Here is a tiny trained network, its code and every weight. The questions are about switching its units off for an input and a class, where a switched-off unit gives its printed mean instead of its output.

import numpy as np


def w(rows, s, z=0):
    codes = np.array(rows[::2]) - 128.0
    scale = np.full(codes.shape[1], s)
    scale[-1] = z or s
    return codes * scale


def f(y):
    return y / 2 * (1 + np.tanh(0.7978845608 * (y + 0.044715 * y**3)))


def log_softmax(a):
    a = a - a.max(-1, keepdims=True)
    return a - np.log(np.exp(a).sum(-1, keepdims=True))


def net(x, mask):
    res = np.array(x, float).reshape(1, 4) / 4 @ E
    y = f(res @ A[0][:, :-1].T + A[0][:, -1])
    res = res + np.where(mask, y, B[0][:, -1]) @ B[0][:, :-1]
    return log_softmax(res[-1] @ U[:, :-1].T + U[:, -1])


A, B = {}, {}
E = w([
[128,150,232,47,149,107],'x0',
[79,254,93,41,122,153],'x1',
[51,174,143,130,32,77],'x2',
[233,195,204,163,108,76],'x3',
],0.0077)
A[0] = w([
[199,110,240,162,186,95,200],'N1',
[162,223,116,129,184,156,172],'N2',
[134,25,44,171,206,180,224],'N3',
[48,188,64,92,26,109,217],'N4',
[122,115,59,153,166,182,187],'N5',
[175,78,132,194,85,116,179],'N6',
[93,87,78,73,165,197,209],'N7',
[157,235,188,137,79,75,245],'N8',
[73,113,97,59,161,197,192],'N9',
[98,159,150,138,37,54,205],'N10',
[38,189,129,102,26,37,176],'N11',
[210,69,211,157,184,159,211],'N12',
[172,61,51,183,153,167,218],'N13',
[175,119,195,159,170,108,159],'N14',
[147,193,211,131,90,115,176],'N15',
[138,178,204,118,72,2,254],'N16',
[170,67,195,151,132,76,190],'N17',
[141,109,104,191,109,133,135],'N18',
],0.008,0.0041)
B[0] = w([
[97,92,200,45,108,61,238],'N1',
[191,178,84,97,119,102,185],'N2',
[55,111,36,118,95,132,248],'N3',
[133,133,101,199,230,162,243],'N4',
[109,168,31,130,105,110,186],'N5',
[118,95,138,152,57,138,187],'N6',
[32,229,62,82,184,125,206],'N7',
[196,122,161,120,155,161,254],'N8',
[67,170,57,73,254,63,200],'N9',
[166,87,166,192,162,199,207],'N10',
[120,88,132,171,201,202,238],'N11',
[69,67,143,87,68,66,234],'N12',
[68,126,74,161,95,104,221],'N13',
[127,88,196,102,90,91,187],'N14',
[181,148,153,130,112,165,206],'N15',
[207,127,209,168,142,160,255],'N16',
[97,14,192,147,48,91,202],'N17',
[155,121,99,156,43,157,153],'N18',
],0.0071,0.008)
U = w([
[194,172,93,155,82,95,30],'0',
[113,91,46,176,61,177,39],'1',
[78,177,63,66,204,82,254],'2',
[82,63,139,82,110,31,162],'3',
[142,90,121,195,216,204,142],'4',
[254,166,140,76,161,129,64],'5',
[161,67,227,130,87,102,90],'6',
],0.0084,0.00064)

Each question gives the input, the list of numbers given to net, and the class t.
The units are the neurons (one row each of A and B). Each row of codes is followed by its name. A weight is (code - 128) times the scale printed after its matrix; where a second scale follows, it is the last column's (A, B and U).
mask holds one flag per neuron, in row order. A switched-off neuron (its flag False) gives its mean, the last column of its row in B, instead of its output. The means were averaged over made-up inputs and are rounded, as every weight is.
A unit's drop is (log p(t) with every unit on - log p(t) with that unit switched off) / (log p(t) with every unit on - log p(t) with every unit switched off).
The circuit of an input: a set's keep is (log p(t) with only the set's units on - log p(t) with every unit switched off) / (log p(t) with every unit on - log p(t) with every unit switched off). Starting from the 12 units with the biggest drops (on a tie, the unit counted first), units are removed one at a time, each time the one whose removal leaves the highest keep (on an exact tie, the one counted first), for as long as the keep stays at least 0.8.
units of the circuit, in order: the units of the circuit, biggest drop first
unit that matters most: the unit with the biggest drop
k most important neurons: the k neurons with the biggest drops, biggest first
drop of u: that unit's drop, to one decimal
input [4,-2,5,-7], class 2: units of the circuit, in order	(N9; N17)
input [1,6,2,3], class 4: unit that matters most	N11
input [-6,-2,7,6], class 4: units of the circuit, in order	(N11; N10)
input [-1,-6,-3,-5], class 1: 2 most important neurons	(N3; N1)
input [-4,-2,2,-6], class 2: 2 most important neurons	(N7; N9)
input [-3,-1,-2,-1], class 1: 2 most important neurons	(N1; N9)
input [-2,-5,-3,-6], class 1: 2 most important neurons	(N3; N1)
input [-2,-2,-1,3], class 6: 2 most important neurons	(N9; N7)
input [0,5,4,-2], class 4: drop of N4	0.1
input [-4,0,-5,-4], class 2: 2 most important neurons	(N7; N9)
input [0,-4,-2,1], class 3: drop of N9	-0.1
input [-8,6,-6,8], class 0: drop of N17	-0.1
